Here is a tiny trained network, its code and every weight. The questions are about switching its units off for an input and a class, where a switched-off unit gives its printed mean instead of its output.

import numpy as np


def w(rows, s, z=0):
    codes = np.array(rows[::2]) - 128.0
    scale = np.full(codes.shape[1], s)
    scale[-1] = z or s
    return codes * scale


def f(y):
    return y / 2 * (1 + np.tanh(0.7978845608 * (y + 0.044715 * y**3)))


def log_softmax(a):
    a = a - a.max(-1, keepdims=True)
    return a - np.log(np.exp(a).sum(-1, keepdims=True))


def net(x, mask):
    res = np.array(x, float).reshape(1, 7) / 4 @ E
    y = f(res @ A[0][:, :-1].T + A[0][:, -1])
    res = res + np.where(mask, y, B[0][:, -1]) @ B[0][:, :-1]
    return log_softmax(res[-1] @ U[:, :-1].T + U[:, -1])


A, B = {}, {}
E = w([
[139,155,21,30,27,254,126,79,171,50,179],'x0',
[138,136,160,154,245,105,78,135,110,240,193],'x1',
[94,105,82,145,106,188,175,119,177,113,112],'x2',
[78,50,103,122,145,158,191,127,150,134,142],'x3',
[151,66,13,186,168,106,226,247,163,162,168],'x4',
[83,88,187,43,143,69,73,36,80,119,59],'x5',
[214,253,159,92,65,131,83,244,103,159,254],'x6',
],0.0088)
A[0] = w([
[116,128,109,118,81,142,120,98,98,130,167,5],'neuron 1',
[118,112,145,154,167,115,83,170,135,117,120,87],'neuron 2',
[136,172,96,79,81,171,152,98,139,139,149,227],'neuron 3',
[129,86,53,135,111,170,199,122,138,141,112,250],'neuron 4',
[96,61,170,139,142,104,101,3,118,119,33,217],'neuron 5',
[147,146,191,181,143,73,136,180,125,186,154,56],'neuron 6',
[128,173,109,67,67,156,83,95,149,71,163,127],'neuron 7',
[149,69,50,139,130,159,141,148,146,150,78,58],'neuron 8',
[119,73,76,189,116,122,193,137,167,125,119,147],'neuron 9',
[104,104,146,125,117,114,118,62,121,146,83,25],'neuron 10',
[111,49,47,161,165,153,219,188,211,83,130,104],'neuron 11',
],0.011,0.002)
B[0] = w([
[101,127,137,149,117,208,96,101,127,159,113,153],'neuron 1',
[126,114,118,91,157,104,125,119,86,123,184,151],'neuron 2',
[129,133,137,136,72,201,80,169,155,117,97,195],'neuron 3',
[87,52,109,119,90,90,127,134,189,140,106,202],'neuron 4',
[77,179,184,132,208,100,211,2,67,112,90,254],'neuron 5',
[185,136,137,143,157,104,111,169,97,155,199,196],'neuron 6',
[171,173,133,69,100,199,129,140,195,113,123,218],'neuron 7',
[110,126,106,182,120,110,156,109,166,94,139,176],'neuron 8',
[107,73,69,163,92,64,85,122,126,124,96,192],'neuron 9',
[128,164,137,103,174,97,171,102,167,105,117,179],'neuron 10',
[84,99,51,173,114,81,85,141,168,133,88,233],'neuron 11',
],0.0099,0.022)
U = w([
[154,162,134,59,67,205,135,161,167,104,130,242],'0',
[95,76,78,212,113,106,147,170,164,119,112,6],'1',
[188,155,142,178,186,105,134,254,98,172,219,169],'2',
[99,145,187,119,190,112,172,63,108,109,96,93],'3',
],0.0097,0.0016)

Each question gives the input, the list of numbers given to net, and the class t.
The units are the neurons (one row each of A and B). Each row of codes is followed by its name. A weight is (code - 128) times the scale printed after its matrix; where a second scale follows, it is the last column's (A, B and U).
mask holds one flag per neuron, in row order. A switched-off neuron (its flag False) gives its mean, the last column of its row in B, instead of its output. The means were averaged over made-up inputs and are rounded, as every weight is.
A unit's drop is (log p(t) with every unit on - log p(t) with that unit switched off) / (log p(t) with every unit on - log p(t) with every unit switched off).
The circuit of an input: a set's keep is (log p(t) with only the set's units on - log p(t) with every unit switched off) / (log p(t) with every unit on - log p(t) with every unit switched off). Starting from all 11 units, units are removed one at a time, each time the one whose removal leaves the highest keep (on an exact tie, the one counted first), for as long as the keep stays at least 0.8.
units of the circuit, in order: the units of the circuit, biggest drop first
top k neurons: the k neurons with the biggest drops, biggest first
drop of u: that unit's drop, to one decimal
input [7,-2,-5,-8,-8,-3,-5], class 0: units of the circuit, in order => (neuron 7)
input [-3,-6,-7,8,-2,5,8], class 2: units of the circuit, in order => (neuron 5; neuron 3; neuron 4)
input [-6,0,5,-3,-3,3,4], class 2: units of the circuit, in order => (neuron 5; neuron 6)
input [8,-4,8,-1,1,-7,2], class 1: top 2 neurons => (neuron 11; neuron 4)
input [-5,5,1,-7,7,2,-7], class 3: top 4 neurons => (neuron 5; neuron 4; neuron 3; neuron 2)
input [-7,-2,5,4,1,7,6], class 2: top 2 neurons => (neuron 5; neuron 6)
input [-7,3,-5,1,2,0,-3], class 2: drop of neuron 6 => 1.0
input [-3,-4,-5,-7,3,4,1], class 2: drop of neuron 5 => 0.5
input [7,-2,-5,6,-7,4,1], class 0: drop of neuron 7 => 1.1
input [7,-1,5,-8,-7,1,-3], class 0: drop of neuron 7 => 2.9
